Here is a tiny trained network, its code and every weight. The questions are about switching its units off for an input and a class, where a switched-off unit gives its printed mean instead of its output.

import numpy as np


def w(rows, s, z=0):
    codes = np.array(rows[::2]) - 128.0
    scale = np.full(codes.shape[1], s)
    scale[-1] = z or s
    return codes * scale


def f(y):
    return np.maximum(y, 0)


def log_softmax(a):
    a = a - a.max(-1, keepdims=True)
    return a - np.log(np.exp(a).sum(-1, keepdims=True))


def net(x, mask):
    res = np.array(x, float).reshape(1, 7) / 4 @ E
    y = f(res @ A[0][:, :-1].T + A[0][:, -1])
    res = res + np.where(mask, y, B[0][:, -1]) @ B[0][:, :-1]
    return log_softmax(res[-1] @ U[:, :-1].T + U[:, -1])


A, B = {}, {}
E = w([
[113,94,103,22,40,169,238,193],'x0',
[49,30,37,214,203,152,137,197],'x1',
[175,197,112,185,169,255,211,92],'x2',
[134,126,130,127,130,131,124,132],'x3',
[191,51,224,197,148,55,237,136],'x4',
[134,129,131,123,138,129,124,135],'x5',
[134,129,128,121,135,130,125,134],'x6',
],0.0085)
A[0] = w([
[119,159,100,96,96,176,60,91,62],'n1',
[171,194,206,120,110,125,80,94,116],'n2',
[101,57,125,96,108,81,79,138,48],'n3',
[144,154,185,237,180,98,31,64,40],'n4',
[75,57,159,106,101,38,78,158,58],'n5',
[113,112,142,145,96,146,118,117,66],'n6',
[95,57,131,91,67,60,86,147,64],'n7',
[146,148,51,188,154,200,183,143,59],'n8',
[159,160,127,161,139,222,196,107,54],'n9',
[163,240,233,96,91,86,149,106,117],'n10',
[134,166,183,93,114,135,114,106,90],'n11',
[167,168,155,59,72,120,162,109,87],'n12',
[128,158,132,140,183,202,175,93,51],'n13',
[92,84,140,101,98,61,85,149,53],'n14',
[149,203,98,184,154,240,182,85,66],'n15',
[106,101,179,136,129,144,137,122,2],'n16',
[112,128,103,167,142,120,125,149,52],'n17',
[132,77,74,47,14,181,236,218,26],'n18',
[183,51,247,194,132,71,224,121,70],'n19',
[128,88,125,89,121,49,78,147,44],'n20',
[59,47,49,209,151,160,142,228,72],'n21',
[51,215,59,94,100,197,33,154,83],'n22',
[177,209,222,72,74,122,114,48,88],'n23',
[81,173,2,50,106,207,30,100,69],'n24',
[143,170,139,214,193,89,51,83,56],'n25',
[97,69,137,90,94,72,80,154,63],'n26',
[77,119,114,47,77,176,169,162,20],'n27',
[103,76,87,178,194,137,117,155,89],'n28',
[139,163,122,203,196,121,17,64,71],'n29',
[158,151,117,142,100,203,206,138,77],'n30',
[106,138,138,132,130,129,137,124,79],'n31',
[38,61,53,188,218,149,144,194,90],'n32',
[161,150,147,102,115,119,122,98,24],'n33',
[92,175,95,119,128,131,113,126,6],'n34',
[118,203,107,79,121,126,97,104,100],'n35',
[173,149,133,160,157,192,185,79,76],'n36',
[154,83,171,135,117,104,211,149,60],'n37',
[199,76,198,156,150,99,154,125,24],'n38',
],0.0081,0.0039)
B[0] = w([
[151,105,111,177,161,105,163,161,182],'n1',
[138,77,101,92,52,180,114,95,209],'n2',
[143,181,176,155,128,113,70,111,173],'n3',
[48,151,165,46,172,189,206,134,234],'n4',
[145,189,174,151,137,104,53,128,197],'n5',
[120,140,115,134,130,112,142,102,128],'n6',
[120,213,169,165,135,137,62,118,188],'n7',
[158,160,161,139,128,100,57,110,192],'n8',
[116,184,189,149,156,82,47,109,194],'n9',
[182,62,45,119,57,170,113,73,233],'n10',
[162,97,123,123,97,149,129,84,172],'n11',
[130,93,101,89,77,175,133,67,193],'n12',
[131,164,189,138,121,77,57,119,178],'n13',
[136,206,168,153,140,101,71,106,177],'n14',
[133,203,189,158,127,64,45,119,216],'n15',
[112,115,118,140,102,127,117,148,132],'n16',
[148,130,118,100,108,133,136,120,147],'n17',
[1,162,193,22,184,205,190,128,235],'n18',
[159,81,56,250,200,64,207,241,247],'n19',
[137,189,184,148,144,109,88,117,176],'n20',
[189,77,65,83,14,187,119,32,236],'n21',
[163,66,73,215,182,49,174,210,229],'n22',
[206,78,69,97,54,174,105,73,241],'n23',
[153,68,72,227,184,41,196,206,239],'n24',
[44,134,162,47,162,184,188,140,218],'n25',
[139,192,200,144,150,99,48,114,180],'n26',
[56,134,180,92,189,178,197,138,180],'n27',
[182,73,117,81,63,189,118,79,193],'n28',
[7,152,171,55,155,172,205,157,231],'n29',
[95,194,190,122,139,100,73,144,188],'n30',
[134,125,127,129,141,144,120,136,128],'n31',
[233,67,65,70,20,173,108,37,240],'n32',
[134,112,108,122,109,157,117,106,153],'n33',
[131,106,132,151,149,137,141,145,147],'n34',
[150,91,103,162,132,98,155,149,182],'n35',
[142,195,170,155,135,55,39,118,191],'n36',
[100,93,93,159,188,89,157,177,189],'n37',
[137,95,80,159,160,79,170,179,184],'n38',
],0.0069,0.012)
U = w([
[199,51,72,82,55,191,121,45,210],'0',
[148,64,78,227,179,78,206,224,182],'1',
[131,252,184,150,140,99,14,109,91],'2',
[1,142,159,16,166,208,228,138,9],'3',
],0.0093,0.0011)

Each question gives the input, the list of numbers given to net, and the class t.
The units are the neurons (one row each of A and B). Each row of codes is followed by its name. A weight is (code - 128) times the scale printed after its matrix; where a second scale follows, it is the last column's (A, B and U).
mask holds one flag per neuron, in row order. A switched-off neuron (its flag False) gives its mean, the last column of its row in B, instead of its output. The means were averaged over made-up inputs and are rounded, as every weight is.
A unit's drop is (log p(t) with every unit on - log p(t) with that unit switched off) / (log p(t) with every unit on - log p(t) with every unit switched off).
The circuit of an input: a set's keep is (log p(t) with only the set's units on - log p(t) with every unit switched off) / (log p(t) with every unit on - log p(t) with every unit switched off). Starting from the 12 units with the biggest drops (on a tie, the unit counted first), units are removed one at a time, each time the one whose removal leaves the highest keep (on an exact tie, the one counted first), for as long as the keep stays at least 0.8.
circuit, biggest first: the units of the circuit, biggest drop first
k most important neurons: the k neurons with the biggest drops, biggest first
drop when u is switched off: that unit's drop, to one decimal
input [-3,4,1,-8,0,4,1], class 0: 2 most important neurons	n18; n32
input [-5,-3,-2,8,4,7,7], class 3: circuit, biggest first	n4; n25
input [5,-5,5,3,-8,3,1], class 1: circuit, biggest first	n24
input [5,-4,-4,-4,2,2,5], class 3: 4 most important neurons	n18; n32; n21; n27
input [6,8,7,-5,-1,8,5], class 0: 2 most important neurons	n21; n32
input [-5,5,1,-2,-8,1,-4], class 1: 2 most important neurons	n24; n22
input [1,1,8,-4,-7,-7,6], class 2: 2 most important neurons	n15; n19
input [-8,6,1,1,1,3,-3], class 3: 2 most important neurons	n29; n4
input [-7,-6,3,-8,2,-6,-6], class 3: 4 most important neurons	n4; n29; n25; n32
input [-4,7,-8,-7,-1,1,8], class 2: 2 most important neurons	n5; n26
input [4,8,8,-8,8,4,-2], class 0: 3 most important neurons	n21; n32; n28
input [8,-7,-6,3,-2,-4,2], class 3: 4 most important neurons	n18; n27; n32; n21
input [-7,6,5,4,5,8,-8], class 3: 3 most important neurons	n4; n29; n25
input [-8,7,6,-3,-2,-6,-8], class 3: circuit, biggest first	n29
input [5,8,6,-8,-6,-7,5], class 0: drop when n21 is switched off	1.8
input [-4,7,1,7,5,-5,3], class 0: drop when n19 is switched off	0.0
input [3,-6,4,3,-7,-7,1], class 1: drop when n32 is switched off	0.2
